Here is a tiny trained network, its code and every weight. The questions are about switching its units off for an input and a target symbol, where a switched-off unit gives its printed mean instead of its output.

import numpy as np


def w(rows, s, z=0):
    codes = np.array(rows[::2]) - 128.0
    scale = np.full(codes.shape[1], s)
    scale[-1] = z or s
    return codes * scale


def f(y):
    return y / 2 * (1 + np.tanh(0.7978845608 * (y + 0.044715 * y**3)))


def softmax(a):
    e = np.exp(a - a.max(-1, keepdims=True))
    return e / e.sum(-1, keepdims=True)


def log_softmax(a):
    a = a - a.max(-1, keepdims=True)
    return a - np.log(np.exp(a).sum(-1, keepdims=True))


def net(x, mask):
    ids = ['βδηθπτφψω'.index(c) for c in x.split()]
    T = len(ids)
    res = E[ids] + P[:T]
    r = res
    for j in range(2):
        rows = slice(2 * j, 2 * j + 2)
        q, k, v = (r @ M[0][rows].T for M in (Q, K, V))
        z = softmax(np.where(np.tri(T) > 0, q @ k.T / 2**0.5, -1e9)) @ v
        o = O[0][rows]
        res = res + np.where(mask[j], z, o[:, -1]) @ o[:, :-1]
    y = f(res @ A[0][:, :-1].T + A[0][:, -1])
    res = res + np.where(mask[2:6], y, B[0][:, -1]) @ B[0][:, :-1]
    return log_softmax(res[-1] @ U[:, :-1].T + U[:, -1])


Q, K, V, O, A, B = {}, {}, {}, {}, {}, {}
E = w([
[28,109,53,44,106],'β',
[90,92,239,206,210],'δ',
[25,85,156,129,167],'η',
[122,105,88,60,188],'θ',
[208,59,135,101,212],'π',
[28,152,132,68,170],'τ',
[55,115,131,161,70],'φ',
[154,41,125,100,127],'ψ',
[252,4,172,129,161],'ω',
],0.015)
P = w([
[85,48,77,153,150],'0',
[175,134,228,8,111],'1',
[133,176,106,121,55],'2',
[116,62,128,137,188],'3',
[173,113,175,25,109],'4',
[146,203,114,153,42],'5',
[115,74,151,160,181],'6',
[185,117,159,39,115],'7',
[169,235,123,190,35],'8',
[151,69,163,180,184],'9',
[206,132,142,61,128],'10',
[170,208,124,175,55],'11',
],0.018)
Q[0] = w([
[137,108,44,179,122],'H0',
[76,136,31,223,172],'H0',
[120,151,109,176,150],'H1',
[187,243,176,5,167],'H1',
],0.011)
K[0] = w([
[126,51,159,80,160],'H0',
[88,85,146,80,150],'H0',
[108,143,120,164,120],'H1',
[82,79,90,91,250],'H1',
],0.017)
V[0] = w([
[22,138,55,54,92],'H0',
[48,155,230,91,253],'H0',
[142,186,197,32,148],'H1',
[46,24,127,99,214],'H1',
],0.0073)
O[0] = w([
[168,180,127,255,163,153],'H0',
[111,91,27,111,73,136],'H0',
[175,88,151,142,67,87],'H1',
[176,135,79,106,199,254],'H1',
],0.01,0.008)
A[0] = w([
[72,127,197,192,177,138],'N0',
[165,52,223,47,151,34],'N1',
[199,118,149,86,22,94],'N2',
[88,83,127,232,255,2],'N3',
],0.0086,0.0053)
B[0] = w([
[139,91,82,83,184,187],'N0',
[26,132,148,49,120,255],'N1',
[206,129,175,159,121,169],'N2',
[143,133,149,127,10,236],'N3',
],0.013,0.0088)
U = w([
[120,57,17,90,52,134],'β',
[87,59,149,223,216,248],'δ',
[35,138,116,152,97,163],'η',
[182,115,40,106,153,78],'θ',
[223,54,79,154,215,113],'π',
[71,254,146,149,150,149],'τ',
[28,248,149,110,17,45],'φ',
[224,160,148,152,110,120],'ψ',
[126,197,211,137,111,90],'ω',
],0.0076,0.011)

Each question gives the input, a string of symbols that net reads in full, and the target symbol t.
The units are the heads (2 rows each of Q, K, V and O) and the neurons (one row each of A and B). Each row of codes is followed by its name. A weight is (code - 128) times the scale printed after its matrix; where a second scale follows, it is the last column's (O, A, B and U).
mask holds one flag per unit, heads first, then neurons. A switched-off unit (its flag False) gives its mean, the last column of its rows in O or B, instead of its output. The means were averaged over made-up inputs and are rounded, as every weight is.
A unit's drop is (log p(t) with every unit on - log p(t) with that unit switched off) / (log p(t) with every unit on - log p(t) with every unit switched off).
The circuit of an input: a set's keep is (log p(t) with only the set's units on - log p(t) with every unit switched off) / (log p(t) with every unit on - log p(t) with every unit switched off). Starting from all 6 units, units are removed one at a time, each time the one whose removal leaves the highest keep (on an exact tie, the one counted first), for as long as the keep stays at least 0.8.
circuit, biggest first: the units of the circuit, biggest drop first
most important unit: the unit with the biggest drop
k most important neurons: the k neurons with the biggest drops, biggest first
heads that matter: for each layer, one digit per head in row order, 1 if its drop is at least 0.15 and else 0, layers parted by /
drop of u: that unit's drop, to one decimal
input η δ δ ψ ψ η ψ β ψ δ ψ ψ, target ψ: circuit, biggest first -> (N2; N1; H1)
input β δ δ ψ τ φ δ ω, target ω: 3 most important neurons -> (N1; N3; N0)
input δ β φ η π, target ω: heads that matter -> 10
input φ τ β θ τ, target ψ: circuit, biggest first -> (H0; N3; N1)
input β ω δ θ τ, target β: heads that matter -> 11
input ω ω δ τ β θ η δ θ ψ φ ω, target ω: circuit, biggest first -> (H0; N1; N2)
input τ δ θ φ π θ, target θ: heads that matter -> 01
input π δ ψ ψ φ, target τ: circuit, biggest first -> (H0; H1)
input β τ δ τ ψ π φ ω δ η, target β: 2 most important neurons -> (N3; N0)
input ψ π π, target π: circuit, biggest first -> (N1)
input θ θ π φ π ψ β η, target τ: circuit, biggest first -> (H0; N1; H1)
input φ θ δ δ δ, target η: circuit, biggest first -> (N1; H0)
input δ η φ β φ ψ π φ β β θ, target ψ: circuit, biggest first -> (H0; N3; H1)
input τ φ ψ β ψ ψ ψ β τ δ τ, target π: circuit, biggest first -> (H1; N3)
input δ τ δ π β η τ π β η η, target ψ: circuit, biggest first -> (H0; N3; N1)
input δ π τ τ δ δ θ, target β: most important neuron -> (N2)
input ω θ θ τ ψ φ θ β β ω θ δ, target δ: 2 most important neurons -> (N0; N1)
input ψ η β ω, target β: 2 most important neurons -> (N3; N1)
input β τ π π β ψ τ τ β δ φ, target ψ: 2 most important neurons -> (N1; N3)
input φ φ θ δ φ τ, target τ: most important unit -> N0
input ψ π β π ω δ ψ ψ τ ψ ψ, target π: drop of N3 -> 0.6
input ψ φ ω η τ π φ τ ω τ δ, target φ: drop of N1 -> 1.7
input τ δ π ω ψ π β φ θ, target θ: drop of N1 -> 0.2
